[[  0  -9   2  46]
 [-37   1  56   0]]
->
[[-9  2]
 [ 1 56]]

[[-15  16  13 -11  15]
 [ -5   5 -48  18 -18]
 [-11 -21 -43  -4  12]
 [ 23 -25   6   3  -9]]
->
[[ 16  13]
 [  5 -48]]

[[  1 -34  -3   2]
 [-31 -27   9  15]
 [ -8 -16   2  50]
 [ 14  -9  -6 -17]
 [ -4 -16   0   5]]
->
[[-34  -3]
 [-27   9]]

[[ 15 -39   2]
 [ -7 -49   1]]
->
[[-39   2]
 [-49   1]]

[[-25  12 -13  11]
 [ 28 -15  21 -18]
 [-51  24 -41  34]
 [-29  -4 -20  18]]
->
[[ 12 -13]
 [-15  21]]

[[ 27  16   6 -31 -34]
 [ 23  40  -1 -55 -42]
 [-42  54  -7 -14 -17]
 [-19  -3 -13   4  27]]
->
[[16  6]
 [40 -1]]

[[ 29 -28  39  26]
 [-17 -35 -25 -41]
 [-49 -25  17  22]]
->
[[-28  39]
 [-35 -25]]

[[ -6  13  36]
 [-21 -45 -36]
 [ 48  17  10]
 [-28  24   4]
 [-35 -44  15]]
->
[[ 13  36]
 [-45 -36]]

[[ -3  27 -67]
 [-24  -7  26]
 [-23  -2  25]
 [  0   0  -7]
 [ 47   5 -24]]
->
[[ 27 -67]
 [ -7  26]]
---
[[-22  28  32  15  38   4  45 -56 -10 -44 -66 -53  38   3  15]
 [-13 -67  40  -7  28  30  46 -52   8 -49 -66 -36  48  12  16]
 [  3 -38  37 -23  15  53  41 -44  26 -46 -66 -14  52  19  18]
 [ 57 -67 -19 -12 -35  59   3 -11  58  -6 -66  40  20  14  24]
 [ 62  29 -37   8 -47  37 -10  -5  60  10 -66  40   3   5  23]
 [ 24 -37  22 -30  -2  68  31 -33  40 -37 -66  10  47  23  21]]
->
[[ 24 -37  22 -30  -2  68  31 -33  40 -37 -66  10  47  23  21]
 [-22  28  32  15  38   4  45 -56 -10 -44 -66 -53  38   3  15]
 [-13 -67  40  -7  28  30  46 -52   8 -49 -66 -36  48  12  16]
 [  3 -38  37 -23  15  53  41 -44  26 -46 -66 -14  52  19  18]
 [ 57 -67 -19 -12 -35  59   3 -11  58  -6 -66  40  20  14  24]
 [ 62  29 -37   8 -47  37 -10  -5  60  10 -66  40   3   5  23]]

[[ 62 -17 -13]
 [  8 -32  11]]
->
[[  8 -32  11]
 [ 62 -17 -13]]

[[ -4   3  -1  -1  -3   1]
 [  0   1   5   0   2  -2]
 [  3  -4  -1   0   0   2]
 [  2  -2   3   0   1   1]
 [-31  28  25 -50  25  40]
 [ -7 -10  19 -22  15 -46]
 [ 18 -26  45 -10 -50  -4]
 [  0  -2  -4  -1   0   0]]
->
[[  0  -2  -4  -1   0   0]
 [ -4   3  -1  -1  -3   1]
 [  0   1   5   0   2  -2]
 [  3  -4  -1   0   0   2]
 [  2  -2   3   0   1   1]
 [-31  28  25 -50  25  40]
 [ -7 -10  19 -22  15 -46]
 [ 18 -26  45 -10 -50  -4]]

[[-12 -14  52 -18 -17  27 -12  -4]
 [ 23  -4  -5  17  38  16  -7  13]
 [ 10 -19  25  13  47  50 -15  23]
 [-16 -22   8 -12 -53   2   8  -8]
 [ -5 -21  35   7  68  63  22  44]
 [ 28 -28   1  25  27  39 -17  16]
 [  5  33 -36   1   0 -45 -12 -19]
 [ 16  58 -37   0  25 -63 -16 -23]
 [ 61   5 -18   9 -52 -51   8 -28]
 [ 41   6  -9   9 -15 -26   1 -13]
 [  8   2  67 -23 -19  10 -14 -15]]
->
[[  8   2  67 -23 -19  10 -14 -15]
 [-12 -14  52 -18 -17  27 -12  -4]
 [ 23  -4  -5  17  38  16  -7  13]
 [ 10 -19  25  13  47  50 -15  23]
 [-16 -22   8 -12 -53   2   8  -8]
 [ -5 -21  35   7  68  63  22  44]
 [ 28 -28   1  25  27  39 -17  16]
 [  5  33 -36   1   0 -45 -12 -19]
 [ 16  58 -37   0  25 -63 -16 -23]
 [ 61   5 -18   9 -52 -51   8 -28]
 [ 41   6  -9   9 -15 -26   1 -13]]

[[-14  14 -58  56 -54]
 [ 27  56  61 -51 -18]]
->
[[ 27  56  61 -51 -18]
 [-14  14 -58  56 -54]]

[[-49 -10]
 [ -2 -51]
 [ 46  13]
 [  0  50]
 [-16  46]
 [ 48  -9]
 [-46  14]
 [-27  39]
 [ -2 -52]
 [ 48  -9]
 [-48  -9]]
->
[[-48  -9]
 [-49 -10]
 [ -2 -51]
 [ 46  13]
 [  0  50]
 [-16  46]
 [ 48  -9]
 [-46  14]
 [-27  39]
 [ -2 -52]
 [ 48  -9]]
